Below are the code and all the weights of a small trained network. Each question names an input and a class and asks about switching units off, where a switched-off unit gives its printed mean instead of its output.

import numpy as np


def w(rows, s, z=0):
    codes = np.array(rows[::2]) - 128.0
    scale = np.full(codes.shape[1], s)
    scale[-1] = z or s
    return codes * scale


def norm(h):
    return h / np.sqrt((h * h).mean(-1, keepdims=True) + 1e-5)


def f(y):
    return np.maximum(y, 0)


def log_softmax(a):
    a = a - a.max(-1, keepdims=True)
    return a - np.log(np.exp(a).sum(-1, keepdims=True))


def net(x, mask):
    res = np.array(x, float).reshape(1, 4) / 4 @ E
    u = 0
    for l in range(2):
        y = f(norm(res) @ A[l][:, :-1].T + A[l][:, -1])
        res = res + np.where(mask[u : u + 9], y, B[l][:, -1]) @ B[l][:, :-1]
        u += 9
    return log_softmax(norm(res)[-1] @ U[:, :-1].T + U[:, -1])


A, B = {}, {}
E = w([
[110,118,105,133,56,74],'x0',
[148,121,86,86,153,126],'x1',
[124,2,104,123,61,205],'x2',
[48,231,136,128,100,120],'x3',
],0.0082)
A[0] = w([
[94,157,153,32,112,150,75],'L0N1',
[133,23,125,145,88,225,114],'L0N2',
[124,161,85,109,169,71,162],'L0N3',
[84,169,66,156,102,166,2],'L0N4',
[175,144,228,197,55,134,136],'L0N5',
[100,200,144,116,166,124,98],'L0N6',
[208,103,53,95,114,84,139],'L0N7',
[2,163,136,151,41,165,68],'L0N8',
[56,161,108,173,73,145,70],'L0N9',
],0.0088,0.0024)
B[0] = w([
[111,128,132,159,139,121,154],'L0N1',
[95,3,25,41,114,147,255],'L0N2',
[201,153,135,134,136,99,187],'L0N3',
[83,126,167,136,133,117,151],'L0N4',
[82,108,94,160,116,90,168],'L0N5',
[90,109,24,97,84,125,193],'L0N6',
[225,102,178,148,172,129,195],'L0N7',
[176,147,252,116,164,109,205],'L0N8',
[137,115,180,82,96,112,175],'L0N9',
],0.013,0.0079)
A[1] = w([
[40,140,126,79,102,138,220],'L1N1',
[129,62,179,122,94,69,143],'L1N2',
[113,144,59,139,176,111,79],'L1N3',
[133,125,187,89,155,108,251],'L1N4',
[132,198,173,142,141,107,131],'L1N5',
[89,122,254,90,106,200,40],'L1N6',
[99,95,129,225,154,96,61],'L1N7',
[96,202,60,107,169,175,140],'L1N8',
[190,170,143,139,125,173,112],'L1N9',
],0.013,0.0029)
B[1] = w([
[206,138,148,116,153,66,215],'L1N1',
[103,182,119,135,189,197,254],'L1N2',
[127,133,167,174,165,185,180],'L1N3',
[99,137,101,118,22,70,231],'L1N4',
[124,51,105,72,121,187,210],'L1N5',
[69,76,225,253,202,85,199],'L1N6',
[55,163,68,164,130,88,147],'L1N7',
[96,147,165,158,66,234,189],'L1N8',
[160,184,141,155,136,128,152],'L1N9',
],0.014,0.0069)
U = w([
[251,158,97,150,166,88,58],'0',
[119,154,135,57,65,94,105],'1',
[80,160,55,214,181,89,7],'2',
[135,35,79,82,159,166,253],'3',
[58,84,207,144,148,56,117],'4',
[138,186,101,144,110,241,87],'5',
],0.016,0.0037)

Each question gives the input, the list of numbers given to net, and the class t.
The units are the neurons (one row each of A and B). Each row of codes is followed by its name. A weight is (code - 128) times the scale printed after its matrix; where a second scale follows, it is the last column's (A, B and U).
mask holds one flag per neuron, layer by layer. A switched-off neuron (its flag False) gives its mean, the last column of its row in B, instead of its output. The means were averaged over made-up inputs and are rounded, as every weight is.
A unit's drop is (log p(t) with every unit on - log p(t) with that unit switched off) / (log p(t) with every unit on - log p(t) with every unit switched off).
The circuit of an input: a set's keep is (log p(t) with only the set's units on - log p(t) with every unit switched off) / (log p(t) with every unit on - log p(t) with every unit switched off). Starting from the 12 units with the biggest drops (on a tie, the unit counted first), units are removed one at a time, each time the one whose removal leaves the highest keep (on an exact tie, the one counted first), for as long as the keep stays at least 0.8.
circuit, biggest first: the units of the circuit, biggest drop first
top k neurons: the k neurons with the biggest drops, biggest first
k most important neurons of layer l: the k neurons of layer l with the biggest drops, biggest first
input [4,-6,-2,-2], class 2: circuit, biggest first	(L0N5 L1N2)
input [-5,2,-2,-7], class 0: circuit, biggest first	(L0N2 L1N5)
input [-5,8,-8,8], class 5: circuit, biggest first	(L1N8)
input [-1,-7,-5,1], class 1: 2 most important neurons of layer 0	(L0N2 L0N1)
input [-4,-6,-6,-7], class 2: top 3 neurons	(L1N7 L0N2 L0N8)
input [1,-1,-4,6], class 1: top 3 neurons	(L0N6 L0N3 L1N5)
input [-3,-6,3,2], class 4: top 2 neurons	(L0N8 L1N6)
input [3,-3,-6,8], class 1: 2 most important neurons of layer 0	(L0N6 L0N3)
input [0,4,-3,0], class 0: top 2 neurons	(L0N3 L0N2)
input [-3,-6,-6,2], class 5: circuit, biggest first	(L0N6 L1N8)
input [0,-4,-5,7], class 1: 2 most important neurons of layer 0	(L0N6 L0N3)
input [0,-1,-1,2], class 4: top 2 neurons	(L0N8 L1N6)
input [0,-4,-7,-3], class 5: top 2 neurons	(L0N8 L0N7)
input [-5,-3,-1,3], class 5: top 2 neurons	(L0N6 L1N8)
input [-2,-8,-6,2], class 1: circuit, biggest first	(L1N6)
input [5,-2,-6,-1], class 2: 4 most important neurons of layer 0	(L0N8 L0N7 L0N5 L0N6)
input [8,6,-7,2], class 0: top 2 neurons	(L0N3 L1N4)
input [-6,-6,-6,6], class 5: 3 most important neurons of layer 1	(L1N8 L1N5 L1N3)
input [-4,-7,7,4], class 4: 2 most important neurons of layer 0	(L0N8 L0N6)
input [-6,7,-7,-7], class 0: circuit, biggest first	(L0N2)
